Below are the code and all the weights of a small trained network. Each question names an input and a target symbol and asks about switching units off, where a switched-off unit gives its printed mean instead of its output.

import numpy as np


def w(rows, s, z=0):
    codes = np.array(rows[::2]) - 128.0
    scale = np.full(codes.shape[1], s)
    scale[-1] = z or s
    return codes * scale


def f(y):
    return y / 2 * (1 + np.tanh(0.7978845608 * (y + 0.044715 * y**3)))


def softmax(a):
    e = np.exp(a - a.max(-1, keepdims=True))
    return e / e.sum(-1, keepdims=True)


def log_softmax(a):
    a = a - a.max(-1, keepdims=True)
    return a - np.log(np.exp(a).sum(-1, keepdims=True))


def net(x, mask):
    ids = ['ΓΛΞΦαβδεζηθπ'.index(c) for c in x.split()]
    T = len(ids)
    res = E[ids] + P[:T]
    r = res
    for j in range(2):
        rows = slice(2 * j, 2 * j + 2)
        q, k, v = (r @ M[0][rows].T for M in (Q, K, V))
        z = softmax(np.where(np.tri(T) > 0, q @ k.T / 2**0.5, -1e9)) @ v
        o = O[0][rows]
        res = res + np.where(mask[j], z, o[:, -1]) @ o[:, :-1]
    y = f(res @ A[0][:, :-1].T + A[0][:, -1])
    res = res + np.where(mask[2:6], y, B[0][:, -1]) @ B[0][:, :-1]
    return log_softmax(res[-1] @ U[:, :-1].T + U[:, -1])


Q, K, V, O, A, B = {}, {}, {}, {}, {}, {}
E = w([
[104,188,140,23,99],'Γ',
[187,71,120,111,220],'Λ',
[66,194,109,136,167],'Ξ',
[43,182,80,104,54],'Φ',
[180,93,135,138,151],'α',
[153,250,99,69,176],'β',
[50,95,255,166,90],'δ',
[61,189,114,129,63],'ε',
[36,173,92,110,47],'ζ',
[207,108,149,178,138],'η',
[118,212,120,34,119],'θ',
[154,80,120,144,133],'π',
],0.02)
P = w([
[176,105,108,196,5],'0',
[175,110,128,131,82],'1',
[151,115,120,105,71],'2',
[135,125,117,100,65],'3',
[128,138,116,95,86],'4',
[117,147,114,86,106],'5',
[109,158,113,82,124],'6',
[103,171,109,77,147],'7',
[93,179,111,71,164],'8',
[91,196,118,72,184],'9',
[83,205,113,67,210],'10',
],0.013)
Q[0] = w([
[149,93,178,212,175],'head 1',
[134,22,115,251,189],'head 1',
[129,101,174,165,108],'head 2',
[64,93,218,49,136],'head 2',
],0.012)
K[0] = w([
[194,37,109,116,94],'head 1',
[254,69,68,128,118],'head 1',
[241,184,54,226,70],'head 2',
[100,122,72,44,128],'head 2',
],0.0094)
V[0] = w([
[115,48,254,72,63],'head 1',
[136,168,91,14,56],'head 1',
[84,211,206,156,138],'head 2',
[102,118,183,154,133],'head 2',
],0.0077)
O[0] = w([
[109,89,100,26,255,254],'head 1',
[230,117,123,192,185,167],'head 1',
[98,29,96,102,52,229],'head 2',
[108,111,140,119,61,145],'head 2',
],0.0091,0.0072)
A[0] = w([
[165,198,71,131,64,101],'neuron 1',
[121,183,8,64,146,205],'neuron 2',
[70,88,153,223,50,138],'neuron 3',
[173,61,172,111,107,252],'neuron 4',
],0.013,0.0041)
B[0] = w([
[87,204,142,144,254,186],'neuron 1',
[173,134,162,170,78,254],'neuron 2',
[235,53,47,84,131,176],'neuron 3',
[165,153,180,228,165,173],'neuron 4',
],0.0095,0.014)
U = w([
[220,38,175,233,132,174],'Γ',
[101,106,217,222,129,218],'Λ',
[58,191,213,140,139,174],'Ξ',
[81,134,83,9,240,68],'Φ',
[121,125,128,156,145,109],'α',
[125,152,136,160,200,1],'β',
[193,148,164,40,133,114],'δ',
[116,126,101,151,150,146],'ε',
[175,114,76,59,193,121],'ζ',
[127,124,103,151,168,116],'η',
[165,138,162,139,171,36],'θ',
[27,115,134,179,1,221],'π',
],0.0091,0.0056)

Each question gives the input, a string of symbols that net reads in full, and the target symbol t.
The units are the heads (2 rows each of Q, K, V and O) and the neurons (one row each of A and B). Each row of codes is followed by its name. A weight is (code - 128) times the scale printed after its matrix; where a second scale follows, it is the last column's (O, A, B and U).
mask holds one flag per unit, heads first, then neurons. A switched-off unit (its flag False) gives its mean, the last column of its rows in O or B, instead of its output. The means were averaged over made-up inputs and are rounded, as every weight is.
A unit's drop is (log p(t) with every unit on - log p(t) with that unit switched off) / (log p(t) with every unit on - log p(t) with every unit switched off).
The circuit of an input: a set's keep is (log p(t) with only the set's units on - log p(t) with every unit switched off) / (log p(t) with every unit on - log p(t) with every unit switched off). Starting from all 6 units, units are removed one at a time, each time the one whose removal leaves the highest keep (on an exact tie, the one counted first), for as long as the keep stays at least 0.8.
units of the circuit, in order: the units of the circuit, biggest drop first
k most important neurons: the k neurons with the biggest drops, biggest first
heads that matter: for each layer, one digit per head in row order, 1 if its drop is at least 0.15 and else 0, layers parted by /
drop of u: that unit's drop, to one decimal
input θ α Γ, target Γ: units of the circuit, in order	head 1; neuron 4
input δ δ θ Φ Γ δ ε Ξ Ξ π, target Γ: heads that matter	10
input δ δ Ξ Γ, target Ξ: units of the circuit, in order	head 1; neuron 3; neuron 1
input η β Φ δ Ξ θ β δ Φ, target π: units of the circuit, in order	neuron 2; head 2
input η β α β, target β: heads that matter	10
input Ξ Ξ δ β θ θ Ξ β δ δ Γ, target δ: 2 most important neurons	neuron 2; neuron 1
input α ε δ Ξ Ξ Γ Ξ δ δ Ξ ζ, target ζ: heads that matter	11
input θ δ Ξ Ξ Ξ Γ, target Ξ: units of the circuit, in order	head 1; neuron 1
input ε δ β β Ξ δ δ Λ η Ξ Φ, target ζ: most important neuron	neuron 3
input Λ β Φ δ ε δ Ξ β, target Ξ: heads that matter	10
input δ η Ξ δ δ δ δ Γ δ Λ, target Γ: 3 most important neurons	neuron 1; neuron 4; neuron 2
input ζ η Γ δ δ δ θ β, target δ: units of the circuit, in order	neuron 2; head 1
input ε δ ζ Φ β δ Ξ Ξ Ξ δ Γ, target δ: heads that matter	00
input θ Γ β, target β: 2 most important neurons	neuron 1; neuron 3
input θ β δ θ Γ δ δ δ δ α, target Γ: units of the circuit, in order	neuron 4; head 2
input Φ δ δ δ δ Φ η π Λ β, target δ: units of the circuit, in order	neuron 2
input β Λ Γ δ, target Γ: heads that matter	00
input δ β ε Ξ δ δ, target Ξ: units of the circuit, in order	head 1; neuron 3
input δ ζ Γ β δ δ β δ α, target Γ: units of the circuit, in order	neuron 4; neuron 1
input δ Ξ δ θ δ δ ε δ δ δ ε, target π: units of the circuit, in order	head 2; neuron 1
input δ Φ δ Λ δ, target Ξ: heads that matter	11
input δ δ δ Ξ Ξ α δ δ, target Φ: heads that matter	10
input Φ η δ δ Ξ Φ, target ζ: units of the circuit, in order	head 1; neuron 3; neuron 1; head 2
input Ξ η δ θ β Ξ Λ, target Γ: units of the circuit, in order	neuron 4
input δ β Φ Ξ δ δ δ Ξ δ δ ε, target π: heads that matter	01
input Ξ α Ξ Ξ π δ, target Γ: drop of neuron 3	1.1
